Below are the code and all the weights of a small trained network. Each question names an input and a class and asks about switching units off, where a switched-off unit gives its printed mean instead of its output.

import numpy as np


def w(rows, s, z=0):
    codes = np.array(rows[::2]) - 128.0
    scale = np.full(codes.shape[1], s)
    scale[-1] = z or s
    return codes * scale


def norm(h):
    return h / np.sqrt((h * h).mean(-1, keepdims=True) + 1e-5)


def f(y):
    return np.maximum(y, 0)


def log_softmax(a):
    a = a - a.max(-1, keepdims=True)
    return a - np.log(np.exp(a).sum(-1, keepdims=True))


def net(x, mask):
    res = np.array(x, float).reshape(1, 7) / 4 @ E
    u = 0
    for l in range(3):
        y = f(norm(res) @ A[l][:, :-1].T + A[l][:, -1])
        res = res + np.where(mask[u : u + 10], y, B[l][:, -1]) @ B[l][:, :-1]
        u += 10
    return log_softmax(norm(res)[-1] @ U[:, :-1].T + U[:, -1])


A, B = {}, {}
E = w([
[153,71,83,91,160,43,106],'x0',
[14,139,85,9,52,120,158],'x1',
[83,244,131,161,140,44,63],'x2',
[128,127,127,127,127,129,135],'x3',
[45,44,251,171,113,85,146],'x4',
[129,129,126,127,124,126,125],'x5',
[148,139,78,191,56,88,205],'x6',
],0.002)
A[0] = w([
[161,102,44,183,40,13,188,83],'0.n1',
[100,143,124,47,104,176,176,162],'0.n2',
[47,95,155,207,125,94,197,77],'0.n3',
[143,142,88,185,96,78,252,4],'0.n4',
[91,169,111,156,120,75,121,45],'0.n5',
[116,108,81,97,87,67,103,81],'0.n6',
[94,65,136,136,158,55,129,120],'0.n7',
[78,93,208,134,161,165,151,105],'0.n8',
[161,55,60,73,162,5,121,83],'0.n9',
[123,150,96,224,44,140,189,80],'0.n10',
],0.0039,0.0033)
B[0] = w([
[105,117,168,49,216,178,49,237],'0.n1',
[129,156,128,218,167,102,108,253],'0.n2',
[187,156,140,96,49,86,95,216],'0.n3',
[84,69,176,29,192,215,18,168],'0.n4',
[94,139,67,211,153,89,67,149],'0.n5',
[126,149,144,191,168,128,185,168],'0.n6',
[201,169,141,87,60,128,113,202],'0.n7',
[190,168,112,75,69,101,85,215],'0.n8',
[133,236,253,92,160,171,217,221],'0.n9',
[92,144,190,60,221,200,44,208],'0.n10',
],0.004,0.0022)
A[1] = w([
[89,173,188,175,139,69,107,118],'1.n1',
[137,33,110,116,90,181,241,9],'1.n2',
[172,149,2,114,113,116,116,50],'1.n3',
[21,156,57,4,67,93,213,100],'1.n4',
[236,112,131,155,161,64,128,89],'1.n5',
[89,104,138,21,143,161,35,38],'1.n6',
[193,151,49,74,118,172,177,71],'1.n7',
[58,156,138,125,79,181,127,139],'1.n8',
[172,13,176,83,105,203,186,157],'1.n9',
[167,204,206,133,101,153,158,140],'1.n10',
],0.0041,0.0014)
B[1] = w([
[117,84,62,115,133,137,141,223],'1.n1',
[37,92,50,152,137,64,111,159],'1.n2',
[200,185,135,89,100,152,127,167],'1.n3',
[203,128,174,253,179,175,141,224],'1.n4',
[93,137,142,180,131,183,174,201],'1.n5',
[157,89,148,145,169,138,58,236],'1.n6',
[147,183,120,116,80,92,77,193],'1.n7',
[186,117,134,114,176,145,160,195],'1.n8',
[59,162,63,138,141,94,119,249],'1.n9',
[101,143,94,71,129,146,161,252],'1.n10',
],0.0053,0.0028)
A[2] = w([
[123,109,187,112,45,90,119,126],'2.n1',
[155,176,177,56,148,154,230,212],'2.n2',
[81,66,177,133,48,111,142,125],'2.n3',
[70,216,89,125,155,138,124,212],'2.n4',
[71,179,94,154,118,42,113,36],'2.n5',
[164,144,116,132,139,192,123,171],'2.n6',
[123,91,198,149,57,58,130,107],'2.n7',
[168,110,155,253,147,143,193,5],'2.n8',
[143,178,156,143,155,76,108,108],'2.n9',
[75,76,156,152,114,117,117,192],'2.n10',
],0.0049,0.0016)
B[2] = w([
[195,149,122,85,93,157,160,160],'2.n1',
[70,80,169,102,46,93,158,213],'2.n2',
[188,197,84,100,118,136,76,157],'2.n3',
[127,10,132,122,65,80,161,254],'2.n4',
[119,37,20,144,130,128,107,156],'2.n5',
[79,118,224,112,117,49,131,231],'2.n6',
[230,253,88,82,80,147,157,161],'2.n7',
[126,155,151,199,147,137,201,188],'2.n8',
[98,75,54,129,94,213,140,183],'2.n9',
[211,198,78,122,137,143,79,167],'2.n10',
],0.004,0.0039)
U = w([
[127,114,168,89,197,164,56,151],'0',
[221,223,96,79,59,131,128,87],'1',
[138,152,160,245,176,148,207,88],'2',
[94,78,2,155,129,106,115,63],'3',
[91,112,181,77,96,126,193,109],'4',
[135,91,139,118,110,131,139,252],'5',
],0.0084,0.0022)

Each question gives the input, the list of numbers given to net, and the class t.
The units are the neurons (one row each of A and B). Each row of codes is followed by its name. A weight is (code - 128) times the scale printed after its matrix; where a second scale follows, it is the last column's (A, B and U).
mask holds one flag per neuron, layer by layer. A switched-off neuron (its flag False) gives its mean, the last column of its row in B, instead of its output. The means were averaged over made-up inputs and are rounded, as every weight is.
A unit's drop is (log p(t) with every unit on - log p(t) with that unit switched off) / (log p(t) with every unit on - log p(t) with every unit switched off).
The circuit of an input: a set's keep is (log p(t) with only the set's units on - log p(t) with every unit switched off) / (log p(t) with every unit on - log p(t) with every unit switched off). Starting from the 12 units with the biggest drops (on a tie, the unit counted first), units are removed one at a time, each time the one whose removal leaves the highest keep (on an exact tie, the one counted first), for as long as the keep stays at least 0.8.
units of the circuit, in order: the units of the circuit, biggest drop first
top k neurons: the k neurons with the biggest drops, biggest first
k most important neurons of layer l: the k neurons of layer l with the biggest drops, biggest first
input [4,1,6,-3,-2,-2,3], class 3: top 2 neurons : (0.n5, 2.n5)
input [8,-4,0,0,-6,-7,0], class 4: top 2 neurons : (0.n9, 2.n2)
input [-5,8,6,3,-5,-6,-6], class 2: top 2 neurons : (1.n4, 0.n1)
input [-3,-6,8,5,7,6,3], class 3: 2 most important neurons of layer 0 : (0.n5, 0.n10)
input [-6,2,-7,-2,-4,-3,0], class 3: units of the circuit, in order : (1.n2, 0.n9, 1.n9)
input [7,6,-2,6,0,4,8], class 0: units of the circuit, in order : (0.n1, 1.n6)
input [-4,7,3,0,-2,3,5], class 2: units of the circuit, in order : (1.n4)
input [-2,-7,-2,5,-3,-8,8], class 0: 2 most important neurons of layer 0 : (0.n10, 0.n4)
input [8,4,-5,-7,0,1,-6], class 4: units of the circuit, in order : (0.n9, 2.n2)
input [2,-3,8,4,6,-4,4], class 3: units of the circuit, in order : (2.n5, 1.n1)
input [3,5,-8,6,-2,3,2], class 3: top 2 neurons : (1.n2, 1.n9)
input [8,7,3,1,-6,3,-1], class 4: top 3 neurons : (0.n9, 2.n2, 0.n6)
input [0,-2,5,6,4,4,0], class 3: top 2 neurons : (2.n5, 1.n1)
input [1,-2,7,3,6,-4,4], class 3: units of the circuit, in order : (1.n1)
input [5,-5,5,7,6,-5,6], class 0: units of the circuit, in order : (0.n1, 0.n4)
input [8,-5,1,-6,6,3,-1], class 4: top 4 neurons : (0.n9, 2.n2, 1.n10, 1.n5)
input [4,-3,8,-2,8,5,7], class 1: units of the circuit, in order : (0.n3, 2.n7)
input [-5,-5,0,-4,4,-3,8], class 0: 2 most important neurons of layer 0 : (0.n10, 0.n4)
input [-7,-4,7,-8,-3,-8,-2], class 5: 3 most important neurons of layer 1 : (1.n9, 1.n4, 1.n2)
input [-1,-8,5,2,8,-2,0], class 1: most important neuron of layer 1 : (1.n4)
input [-5,5,7,6,0,0,1], class 3: 2 most important neurons of layer 0 : (0.n5, 0.n2)
input [6,-2,-2,5,-1,-3,6], class 0: 2 most important neurons of layer 0 : (0.n1, 0.n4)
input [4,-1,7,-2,7,3,-1], class 1: top 2 neurons : (2.n7, 1.n9)
input [7,8,8,2,-3,4,4], class 2: top 3 neurons : (1.n4, 0.n9, 1.n9)
input [3,-8,-8,-8,-1,8,-4], class 2: top 2 neurons : (1.n5, 2.n8)
input [7,1,-3,-4,3,5,7], class 0: top 2 neurons : (0.n1, 0.n4)
